The same points and some others measured another way (B), then each row and its match in B
B:
1: [ 102  204   -6   53  -28  -58  253 -109   55   50 -229  224 -131 -228
  123 -125  -27    8]
2: [-138 -270  148  172  208  -48  129 -284 -250 -274 -195  175  -80 -672
  391 -193  359  172]
3: [  69 -281  -78   51   92 -133    2  111   -5 -116  280  108  -29  -74
   54   41 -130   67]
4: [  34    0  232  -34  -86  165  166   28  132  -24  263  159    6  -59
 -380  -79  186 -230]
5: [ 159  155   31  -21  -47   61  211   10  -34   89  -75 -161  137  -47
  310 -241  -95  171]
6: [  35  252 -163   50   85  -81   53 -215  -32   87 -301   37 -150 -193
  132  -81   37   -5]
7: [ 149   75   87   21 -202  325  235  180  398   50  326 -235  286  185
 -291  -98  -46 -296]
8: [ 244   80 -118  239 -300  130  139  -35   79  247  -11  -13  -10  -31
  242 -171  152  -12]
9: [ -17  170 -242  124  130  -49  -22 -271  -13   45 -318  -56 -134 -248
  169  -59  157  -39]
10: [-193  -96  211   30  240   34  179 -194  -14 -308  -86  156    4 -464
 -122  -73   97 -100]
11: [ 175 -172 -387  105  123 -153 -117   55    1   37   75 -283   15  -15
  542  -53    9  225]
12: [  30   37  222    6  -65  136  338   57  170 -109   93  106  168 -111
 -207  -92 -258 -128]
13: [ -95  -58 -180  218  215 -136  -58 -378 -224  -82 -371   71 -217 -528
  413  -95  337  120]
14: [ -32   58  123   -2   43   93  140  -93   52  -67   12   62    8 -181
 -163  -82  104 -141]
15: [ -29  554 -113 -179  277 -108  173 -217   61   18 -502 -102  -37 -156
   41 -100 -221  -24]
16: [ -98  198   67   13  103 -119  178 -213  -11  -81 -249  447 -217 -308
 -317   49 -197 -158]
17: [-138  211  212 -216  304  -66  176 -175 -202 -176 -233   57   32 -297
  -56 -134 -185   89]
18: [  81  342  -97   30  -17  -78  187 -142   99  115 -283  219 -188 -135
  -71  -34 -112 -105]
19: [ 287 -183  -97  -18  -17   31  140  306  194    9  342 -366  242  122
  486 -205   10  211]
20: [ 208   67 -118 -203  234 -213  210  202    6  -50  -35 -274  177    3
  622 -209 -387  430]
21: [  70   -9  -75 -123  193 -154  140  181  197 -155  153   24   77   46
  -78   68 -482    0]
22: [ -66  103   87 -130  179   43  -15 -131 -151  -42    9 -116   31 -117
 -101 -111  142  -19]
23: [ -23   97 -334  371  -73   29  -11 -298  167   71 -267  105 -173 -235
 -107  103   25 -322]
24: [  86  225   59   13  -77  152  307   14  397    0   -1   48   41  -52
 -242  -81   -4 -292]
25: [ 114 -202 -229  -45  117   -7 -142  209  133  -26  416 -364  165  209
   48   25  -42    2]
26: [  -9  136 -114   36  118  -76  -22 -222 -135   58 -203   50 -165 -219
   99  -75  159   17]
27: [  85 -401 -302  218   89   -1 -116  111  212 -116  337 -263   87  -43
  227   40  160  -53]
28: [   8  -17  126    0   16    9   88  -78  -95  -20   69  194  -93 -194
  -96  -91  156  -25]
29: [  54 -145   20  -94  178 -152  123  138  -22 -160  168   37   69  -85
  134  -44 -290  172]
30: [ 216  180 -318  226 -215   22   34  -57  147  271  -81  -19  -86   60
  123  -33  -27  -99]
31: [ -26   27   84   -2   43   36   48 -117  -39  -30   45  136  -82 -174
 -173  -57  157 -109]
32: [  24 -264    5    3  107 -151   83  173  107 -202  340  276  -29  -46
 -230  136 -335  -61]
33: [-106  164  303 -144   45   76  231  -37  105 -132  102  353  -28 -110
 -696   48 -216 -322]
34: [ 180 -337  139   -6  -48   -1  245  327  191 -147  479   56  160    6
   98  -91 -127   90]
35: [ 118  135  148  -71   26   13  270  -45  -79   14 -138  -34   58 -220
  363 -302   97  217]
36: [ -59 -107  -63  138   51  159 -120 -162 -153  -15   70 -253  108 -134
   27  -76  180  -55]
37: [ 351  -32   15  -89 -182  -26  301  435  371   74  445   78  115  278
   -7  -66 -320    4]
38: [-176  202  183 -226  249   49   52 -114  -20 -147   15   39   27  -92
 -538   13 -115 -222]
39: [  94  149  -80   28    8   56   77  -94   50   85  -82 -134    5  -98
  146 -152  190  -17]
40: [ 282 -223  -63   42 -124  -65  106  271   94   71  386   36   27   98
  256  -97  -33  154]
41: [-196 -100   69  -57  283   28 -163 -236 -296 -148   27 -108   -1 -270
  -94  -60  266   -1]
42: [  30  -47  -28  189 -129  244   34  -79  107   34  128 -151  105  -76
 -111  -81  197 -213]
43: [ -76  -21  322    3   33  103  344  -38  181 -232   69  303   29 -304
 -349  -61  -35 -225]
44: [ 129  -53  203 -119 -110  218   61  136 -124   76  374 -258  261  142
   -2 -220   61   84]
45: [   0  -49 -248  287   43  -53  -68 -293  -77   36 -228   68 -213 -354
  288  -56  345   -4]
46: [ 138 -365 -364  232  126 -169  -68   48   57  -93  102 -157  -14 -174
  588  -31   76  201]
47: [-226  -74  -58  133  266    0 -122 -372 -358 -159 -256 -134   21 -421
  145  -63   60   64]
48: [ 216 -463 -183  281 -126  -69   23  191  164  -32  405  111  -52  -75
  291   -5  139   60]
49: [ 383 -198 -193    8 -122   91   53  362  215  143  459 -506  261  260
  569 -241  175  225]
50: [  88    9    0  129  -86  -11  121 -123   -8   56  -38  279 -192 -239
   42  -92  238  -39]
51: [-265  138  171 -127  326   95   48 -227 -165 -235 -143 -167  195 -232
 -306  -35 -253 -107]
52: [   6   93   -7   49   27  197   83 -111   11    3  -53 -349  216 -106
  137 -187   81  -29]
53: [ 117  255  -38 -100   39    5   82  -55   -5  127  -77  -86  -26  -10
   67 -151   94   20]
54: [ -15   67  -42   93  129  -89  123 -222  -86  -55 -282  117 -132 -382
  258 -134  139   86]
55: [  40 -464  104   41   42    4   51  223  104 -237  542  100  105  -48
 -134   39  -72  -39]
56: [ 104  -20  -93 -200  259 -100   75  189   60 -107  154 -346  222   77
  270 -101 -286  205]
57: [-135    2  106  -49  215  -48    5 -226 -241 -130 -110  111  -82 -329
  -26  -78  120   36]
58: [ 165  393  208 -216  -87  178  418  190  292   62   48 -156  292  174
 -183 -190 -419  -94]
59: [  77 -262  -12 -161  208  -38 -115  188 -161  -89  405 -352  208   94
  230 -104  -20  247]
60: [   7  258 -297    8  135    7 -156 -221  -12  155 -182 -260  -88  -26
   44  -46  229  -99]
61: [  25   -8  -73 -112  240 -180  131  114  111 -180   63   14   63  -49
    0   43 -461   49]
62: [ 106   72 -271   39  149 -284  113   16  102  -33 -150  167 -126 -109
  191   61 -413   96]
63: [ 377 -289 -197  212 -382   60   29  351  372  203  629  114  -53  291
  -69   36  128 -168]
64: [  58 -330    3  -46   95   41  -14  243  139 -168  528 -163  190   88
 -109   21  -69  -50]
65: [  99   -8 -207 -176  307   22  -39  157  115  -79  155 -725  358  135
  424 -155  -70  182]
66: [-103   77  140 -105  153    6   26 -144 -147  -74   13  136  -67 -173
 -268  -40   59  -76]
67: [  99 -261 -122  337 -221  207 -100 -101  -28  117  222 -111   16 -111
  111  -86  415 -114]
68: [   0   92   74   -5  -52  104   20  -75 -111   56   92   32   33    2
 -279  -37  -96 -103]
69: [-141  444 -109  -88  290 -108  104 -274  -84  -56 -497  -49   14 -195
 -101    2 -501  -47]
70: [-147  370   56 -224  303   62  117 -138  119 -132 -180 -184  122  -69
 -369  -19 -223 -217]
71: [-165  109  444 -222  232   84  354  -51   39 -299   -9  165  123 -305
 -351 -129 -130 -113]
72: [-168 -250   13  149  124   72 -174 -244 -193 -134  121   59  -87 -304
 -176   16  369 -141]

[  16   52   91   38   69 -104   15   38  349 -124  147  371  192  125
  -20   32  -36  155  -43  -83  210   -7  -65  169 -110  145    2]	52
[  33  223   99  110  313   86   74 -204  531  -88  123  362 -124   10
   17  177 -229  146    3 -344  -26  138 -159  279  150 -107   53]	19
[-120  323   24 -227 -170  198  -59 -442   58    2  110  144   74  259
   21 -144  114   43  317 -264 -126  152  139  -31 -385   -2 -153]	70
[  71   85  -77   33  228  240  447 -486   41  -30  -48  -57 -144 -101
   76 -205  -11  123   68  -96 -397  457 -163   63  -67  -47  171]	30
[ -43 -149 -186   43 -532   22 -122  136 -444   88  -11 -150  -19  155
   46 -214  132   54   71  163  230  -70  221   56   35  166 -160]	61
[  -3  -45  -52  110  101 -253  -79  188    1  165  124 -275  218  -15
  156  -10  106   42  116   10 -210  -10  -50 -185 -382   57  -44]	25
[  38  174   28  -11  254   97  -60 -307   68   57  116  -35   97   -9
  130    9   84 -126  225 -508 -207  116  120  116 -362 -150 -248]	64
[ -55  274   26   85  147   83  128 -253  414    7   15  181 -329   17
  -11   90 -241  209   62 -284 -153  221 -154  204  197 -155   44]	5
[ -97  237  -50   30  -17  152    7 -378   60  118  -70 -147 -389   30
  -11  -62  -71   17  162 -460 -177  297   88  184   28 -220 -223]	29
[   6 -324   60  261 -205 -306   53  312  200 -200 -108  302  -81  105
 -282 -100  -93  144 -470 -118  888   21  105  610  284  257 -251]	2
[ 132 -320  -60   61 -123  128  200 -124 -197 -190   86   60  281   57
  -19 -362  195   54 -176  228  303  292  -23   84  -82  356  152]	23
[-142  263    1  109  275 -330  -46  -29  312  283  -40 -375 -213  -46
   67  107  -89   67  192 -436 -445  156  -63  -55 -352 -252 -246]	59
[ 178 -205  -34  219  224   97  224 -117  -12 -101   -6   38  -30 -142
   27 -102    5  -31 -179 -230  148  209    2  374  106   24  -52]	48
[ 153  -65   78  162  549  -87  274 -155  302  -73   56   44  156 -166
   44  -25    9    2 -103 -328 -110  258 -134  211 -279   -9  -17]	67
[-128  344  162 -115  119 -118  113 -264  541  -72   70  361   67  199
  -81   -1  -62  200  117 -302  -67  148  -69  104 -367   17  -90]	65
[ 111  -18   14  102 -101  319 -319  -95   24 -143  281  340   85  127
   59   78  -21  -87   13 -268  449  -54  152  327  282   51  -79]	43
[  88   85  -10   59  -65  360 -244 -170   45 -105  258  321   28  113
  104   95  -41  -38  106 -230  224  -37   98  241  239   -2  -25]	12
[  33 -265 -157  277 -136 -287  -76  460 -212  168  -21 -299  -21  -73
  108   -5   13   69  -78  128  104 -146   34   57   55   85 -111]	28
[  30 -167   44   93 -264  -31 -194  123   19 -160  112  290  144  185
 -106  -74   51    1 -164 -148  681  -58  198  378   82  225 -226]	10
[ -82   85  -56   52  -18   19  271 -278  129   22 -105 -100 -260   29
  -68 -205  -66  186   -9  -84 -145  417 -108   82   -7    2   41]	6
[  46  -72 -187   96 -262  137 -400  131 -442  175  203 -267  101   47
  263    8  149 -120  253   -9  -26 -175  207  -99  -18    2 -130]	33
[ -92 -334  -54  124 -363 -550   35  467 -128   37 -133 -175  172  135
 -142 -270  155  147 -231  182  460  -36  121  101 -287  345 -266]	47
[-108  129  -50  -25 -205  -76   42  -41    0   67  -58   37  -94  132
    1  -85    8  145  124 -103  -15   -2  103  105 -142   12 -188]	56
[  27 -233 -166  199 -173 -141  -38  225 -331  150  -57 -373  -43  -57
   84 -132   98    1  -32   19   65    6  120   69  -33   69 -184]	3
[ -88   -2  -42   94   88 -343  162   80  195  135    9 -297   57   15
   24 -136    5  217   17  151 -280  277 -240 -256 -347  122  117]	60
[ 160  -88   39   20  192   51  172  -97   26 -156  105  283  355   -4
   76  -83  140   -8  -24 -148  114   -4   57  240 -288  139  -67]	42
[-197   62 -136  -84 -547   12  -33 -112 -198   98  -42 -182 -144  259
  -48 -296   87  180  134  170   39  213   83 -117  -75  148  -44]	69
[ -59  -28   -1  155  -66  -52  138  -85  256  -66  -65   78 -258   62
 -168 -112 -135  196 -190 -119  260  314  -80  282  229   65  -17]	54
[  50  100  -80  231  297   82   65 -152  156  129   25 -188 -319 -164
  131  106 -172   42   62 -297 -322  215 -138  129  186 -226   22]	40
[-192  326  -14 -143 -244  199  200 -507  189  -16  -63  123 -305  235
 -113 -225  -70  251  161 -111 -142  419  -45   33  -17   -6   29]	15
[-199  265  -29  -21 -217  -21  -69 -212  118  134  -85  -98 -362  162
  -71  -59  -79  110  157 -340  -48  186  108  133  -23 -129 -266]	17
